Below are the code and all the weights of a small trained network. Each question names an input and a target symbol and asks about switching units off, where a switched-off unit gives its printed mean instead of its output.

import numpy as np


def w(rows, s, z=0):
    codes = np.array(rows[::2]) - 128.0
    scale = np.full(codes.shape[1], s)
    scale[-1] = z or s
    return codes * scale


def f(y):
    return y / 2 * (1 + np.tanh(0.7978845608 * (y + 0.044715 * y**3)))


def softmax(a):
    e = np.exp(a - a.max(-1, keepdims=True))
    return e / e.sum(-1, keepdims=True)


def log_softmax(a):
    a = a - a.max(-1, keepdims=True)
    return a - np.log(np.exp(a).sum(-1, keepdims=True))


def net(x, mask):
    ids = ['ΔΘΞΦαβεζηλμπσψ'.index(c) for c in x.split()]
    T = len(ids)
    res = E[ids] + P[:T]
    r = res
    for j in range(3):
        rows = slice(2 * j, 2 * j + 2)
        q, k, v = (r @ M[0][rows].T for M in (Q, K, V))
        z = softmax(np.where(np.tri(T) > 0, q @ k.T / 2**0.5, -1e9)) @ v
        o = O[0][rows]
        res = res + np.where(mask[j], z, o[:, -1]) @ o[:, :-1]
    y = f(res @ A[0][:, :-1].T + A[0][:, -1])
    res = res + np.where(mask[3:7], y, B[0][:, -1]) @ B[0][:, :-1]
    return log_softmax(res[-1] @ U[:, :-1].T + U[:, -1])


Q, K, V, O, A, B = {}, {}, {}, {}, {}, {}
E = w([
[111,165,106,129,166,158],'Δ',
[90,111,136,106,128,154],'Θ',
[197,94,68,103,121,47],'Ξ',
[168,8,169,127,161,80],'Φ',
[60,131,159,128,174,172],'α',
[173,228,66,89,121,90],'β',
[149,124,155,196,201,188],'ε',
[125,123,101,150,90,163],'ζ',
[114,115,144,102,148,146],'η',
[110,117,127,62,149,114],'λ',
[128,155,37,112,222,173],'μ',
[166,123,123,117,120,175],'π',
[151,90,144,82,118,164],'σ',
[100,212,133,194,121,88],'ψ',
],0.017)
P = w([
[97,121,204,3,15,142],'0',
[106,3,192,49,41,148],'1',
[102,14,151,97,81,151],'2',
[120,36,118,133,103,143],'3',
[130,40,126,168,93,180],'4',
[147,96,147,73,135,97],'5',
[126,108,92,177,96,134],'6',
[96,109,101,159,89,183],'7',
],0.0042)
Q[0] = w([
[125,2,126,68,108,112],'h1',
[218,151,146,170,63,89],'h1',
[212,186,94,113,102,62],'h2',
[114,242,75,184,128,152],'h2',
[150,158,154,193,70,122],'h3',
[56,90,83,50,117,133],'h3',
],0.0086)
K[0] = w([
[243,51,70,95,240,119],'h1',
[67,43,233,53,82,137],'h1',
[69,196,99,15,111,172],'h2',
[106,216,173,68,88,206],'h2',
[162,86,242,5,139,209],'h3',
[46,197,1,132,164,50],'h3',
],0.0063)
V[0] = w([
[196,77,2,85,168,131],'h1',
[121,107,73,50,186,215],'h1',
[42,152,196,59,94,44],'h2',
[223,47,93,211,247,73],'h2',
[228,71,201,165,72,138],'h3',
[146,76,183,164,193,242],'h3',
],0.0066)
O[0] = w([
[254,110,83,39,96,195,224],'h1',
[190,118,141,105,112,201,254],'h1',
[76,123,96,96,53,202,88],'h2',
[109,17,34,131,194,120,147],'h2',
[131,114,132,175,161,34,44],'h3',
[170,74,166,165,215,168,181],'h3',
],0.0092,0.0072)
A[0] = w([
[101,198,172,188,126,32,253],'n1',
[124,2,62,29,170,123,157],'n2',
[92,161,120,20,218,177,63],'n3',
[199,192,80,126,37,91,214],'n4',
],0.0064,0.0034)
B[0] = w([
[65,175,2,99,154,113,142],'n1',
[92,84,116,210,99,94,250],'n2',
[127,139,131,192,59,186,206],'n3',
[151,183,101,106,70,29,148],'n4',
],0.0092,0.014)
U = w([
[64,167,133,89,121,155,3],'Δ',
[67,130,169,79,81,141,6],'Θ',
[135,84,99,87,82,48,211],'Ξ',
[48,53,128,175,103,89,21],'Φ',
[2,169,200,139,155,200,70],'α',
[147,189,108,75,101,89,237],'β',
[151,97,213,170,226,122,220],'ε',
[97,162,139,148,58,90,69],'ζ',
[88,131,175,112,98,126,27],'η',
[83,127,150,56,52,108,155],'λ',
[193,124,121,123,98,205,162],'μ',
[166,145,170,107,132,101,80],'π',
[167,87,233,45,84,104,116],'σ',
[47,175,78,156,138,109,172],'ψ',
],0.0084,0.0044)

Each question gives the input, a string of symbols that net reads in full, and the target symbol t.
The units are the heads (2 rows each of Q, K, V and O) and the neurons (one row each of A and B). Each row of codes is followed by its name. A weight is (code - 128) times the scale printed after its matrix; where a second scale follows, it is the last column's (O, A, B and U).
mask holds one flag per unit, heads first, then neurons. A switched-off unit (its flag False) gives its mean, the last column of its rows in O or B, instead of its output. The means were averaged over made-up inputs and are rounded, as every weight is.
A unit's drop is (log p(t) with every unit on - log p(t) with that unit switched off) / (log p(t) with every unit on - log p(t) with every unit switched off).
The circuit of an input: a set's keep is (log p(t) with only the set's units on - log p(t) with every unit switched off) / (log p(t) with every unit on - log p(t) with every unit switched off). Starting from all 7 units, units are removed one at a time, each time the one whose removal leaves the highest keep (on an exact tie, the one counted first), for as long as the keep stays at least 0.8.
circuit, biggest first: the units of the circuit, biggest drop first
unit that matters most: the unit with the biggest drop
k most important neurons: the k neurons with the biggest drops, biggest first
heads that matter: for each layer, one digit per head in row order, 1 if its drop is at least 0.15 and else 0, layers parted by /
drop when u is switched off: that unit's drop, to one decimal
input μ μ π σ α α β, target β: 3 most important neurons	(n2, n4, n3)
input Ξ π λ, target Ξ: unit that matters most	h3
input μ Φ Θ, target Φ: circuit, biggest first	(h2, n2)
input α Δ ε σ ψ λ β, target β: heads that matter	010
input ε ζ α, target ε: heads that matter	001
input η Δ ε Δ, target ε: heads that matter	101
input β σ σ σ Φ, target Φ: heads that matter	010
input μ Ξ Ξ σ ζ, target Ξ: circuit, biggest first	(h3, n3, n4)
input σ α α σ Φ π Θ, target Φ: circuit, biggest first	(h2, h1)
input Φ Φ π, target Φ: circuit, biggest first	(h2, n2, h3)
input ε σ α η, target ε: circuit, biggest first	(h3, h1, n3)
input λ α β Ξ λ, target Ξ: 3 most important neurons	(n4, n2, n3)
input α λ α ψ σ Φ, target Φ: drop when h2 is switched off	0.6
input Φ Δ σ, target Φ: drop when h1 is switched off	0.1
input Θ λ ε σ, target ε: drop when h3 is switched off	0.3
